Below are the code and all the weights of a small trained network. Each question names an input and a class and asks about switching units off, where a switched-off unit gives its printed mean instead of its output.

import numpy as np


def w(rows, s, z=0):
    codes = np.array(rows[::2]) - 128.0
    scale = np.full(codes.shape[1], s)
    scale[-1] = z or s
    return codes * scale


def f(y):
    return y / 2 * (1 + np.tanh(0.7978845608 * (y + 0.044715 * y**3)))


def log_softmax(a):
    a = a - a.max(-1, keepdims=True)
    return a - np.log(np.exp(a).sum(-1, keepdims=True))


def net(x, mask):
    res = np.array(x, float).reshape(1, 5) / 4 @ E
    y = f(res @ A[0][:, :-1].T + A[0][:, -1])
    res = res + np.where(mask, y, B[0][:, -1]) @ B[0][:, :-1]
    return log_softmax(res[-1] @ U[:, :-1].T + U[:, -1])


A, B = {}, {}
E = w([
[72,177,183,106,41],'x0',
[136,224,67,95,154],'x1',
[154,169,132,255,35],'x2',
[159,83,83,87,42],'x3',
[38,110,79,168,87],'x4',
],0.0098)
A[0] = w([
[103,187,140,92,102,91],'n0',
[73,152,161,102,98,104],'n1',
[67,166,154,108,87,111],'n2',
[106,64,20,193,185,165],'n3',
[74,116,93,168,130,23],'n4',
[122,100,40,108,75,103],'n5',
[100,21,203,139,90,68],'n6',
[114,79,192,139,125,3],'n7',
[172,117,79,148,165,125],'n8',
[166,162,124,166,92,67],'n9',
[124,149,150,104,95,17],'n10',
[135,140,145,210,111,81],'n11',
[93,194,126,150,173,117],'n12',
[122,151,100,198,96,142],'n13',
[126,101,114,97,121,2],'n14',
[17,77,83,77,160,114],'n15',
[9,147,118,122,88,150],'n16',
[98,121,149,101,161,26],'n17',
[145,134,103,187,116,86],'n18',
[85,153,181,161,182,84],'n19',
[65,138,151,176,178,131],'n20',
[132,119,164,52,155,84],'n21',
[172,148,181,118,141,57],'n22',
[184,97,105,73,57,72],'n23',
[128,125,135,124,119,8],'n24',
[149,199,42,82,94,85],'n25',
[169,131,117,153,119,13],'n26',
[105,201,79,106,129,80],'n27',
[99,150,209,91,85,136],'n28',
[153,149,149,150,102,49],'n29',
[209,163,206,75,102,134],'n30',
],0.015,0.0037)
B[0] = w([
[173,100,121,99,189,182],'n0',
[200,122,137,62,146,187],'n1',
[201,140,159,80,151,203],'n2',
[251,171,188,112,158,248],'n3',
[176,16,46,146,10,166],'n4',
[77,87,205,106,50,209],'n5',
[89,67,106,232,233,244],'n6',
[139,3,71,148,160,167],'n7',
[199,109,143,109,172,186],'n8',
[106,145,87,78,146,189],'n9',
[170,48,115,83,118,150],'n10',
[88,179,91,86,139,211],'n11',
[74,74,161,140,118,187],'n12',
[85,214,84,119,145,221],'n13',
[132,54,92,60,101,138],'n14',
[92,209,36,118,97,240],'n15',
[199,184,146,221,71,236],'n16',
[112,94,83,75,113,158],'n17',
[127,145,82,91,121,181],'n18',
[68,69,195,57,80,187],'n19',
[79,88,199,116,66,190],'n20',
[97,211,75,97,132,203],'n21',
[166,97,101,174,44,163],'n22',
[59,105,218,37,73,209],'n23',
[148,70,108,101,119,118],'n24',
[80,55,117,204,200,215],'n25',
[156,68,85,59,117,142],'n26',
[111,37,84,202,186,188],'n27',
[170,150,159,45,199,215],'n28',
[133,101,80,85,108,160],'n29',
[184,188,120,249,25,220],'n30',
],0.024,0.011)
U = w([
[52,174,2,32,132,123],'0',
[231,110,182,59,191,96],'1',
[52,29,114,179,222,142],'2',
[18,65,235,59,66,78],'3',
[167,140,115,163,50,192],'4',
[113,215,203,161,165,254],'5',
[32,204,176,133,191,30],'6',
],0.0083,0.0046)

Each question gives the input, the list of numbers given to net, and the class t.
The units are the neurons (one row each of A and B). Each row of codes is followed by its name. A weight is (code - 128) times the scale printed after its matrix; where a second scale follows, it is the last column's (A, B and U).
mask holds one flag per neuron, in row order. A switched-off neuron (its flag False) gives its mean, the last column of its row in B, instead of its output. The means were averaged over made-up inputs and are rounded, as every weight is.
A unit's drop is (log p(t) with every unit on - log p(t) with that unit switched off) / (log p(t) with every unit on - log p(t) with every unit switched off).
unit that matters most: the unit with the biggest drop
k most important neurons: the k neurons with the biggest drops, biggest first
drop when u is switched off: that unit's drop, to one decimal
input [-7,-7,7,7,6], class 0: unit that matters most -> n13
input [2,0,0,-7,8], class 4: 3 most important neurons -> n16, n23, n4
input [-8,1,7,5,7], class 1: 3 most important neurons -> n3, n15, n8
input [7,-2,-8,6,-7], class 0: 3 most important neurons -> n21, n3, n16
input [1,6,-2,2,7], class 4: 2 most important neurons -> n16, n6
input [-1,-7,-6,2,-4], class 2: 4 most important neurons -> n6, n7, n13, n11
input [2,-1,-3,-7,-7], class 3: 2 most important neurons -> n19, n16
input [-1,-3,0,-6,7], class 4: 2 most important neurons -> n16, n23
input [-2,1,8,-6,7], class 0: 2 most important neurons -> n13, n11
input [-7,7,3,-6,2], class 1: 3 most important neurons -> n3, n6, n8
input [-6,0,-6,0,7], class 4: 3 most important neurons -> n3, n15, n28
input [-1,-7,-4,7,6], class 2: 2 most important neurons -> n6, n7
input [-6,-7,4,-6,8], class 4: drop when n2 is switched off -> 0.2
input [4,1,-2,7,-4], class 3: unit that matters most -> n23
input [-5,1,3,-1,-7], class 4: drop when n30 is switched off -> 0.2
input [8,-7,7,7,-3], class 1: drop when n2 is switched off -> 0.5
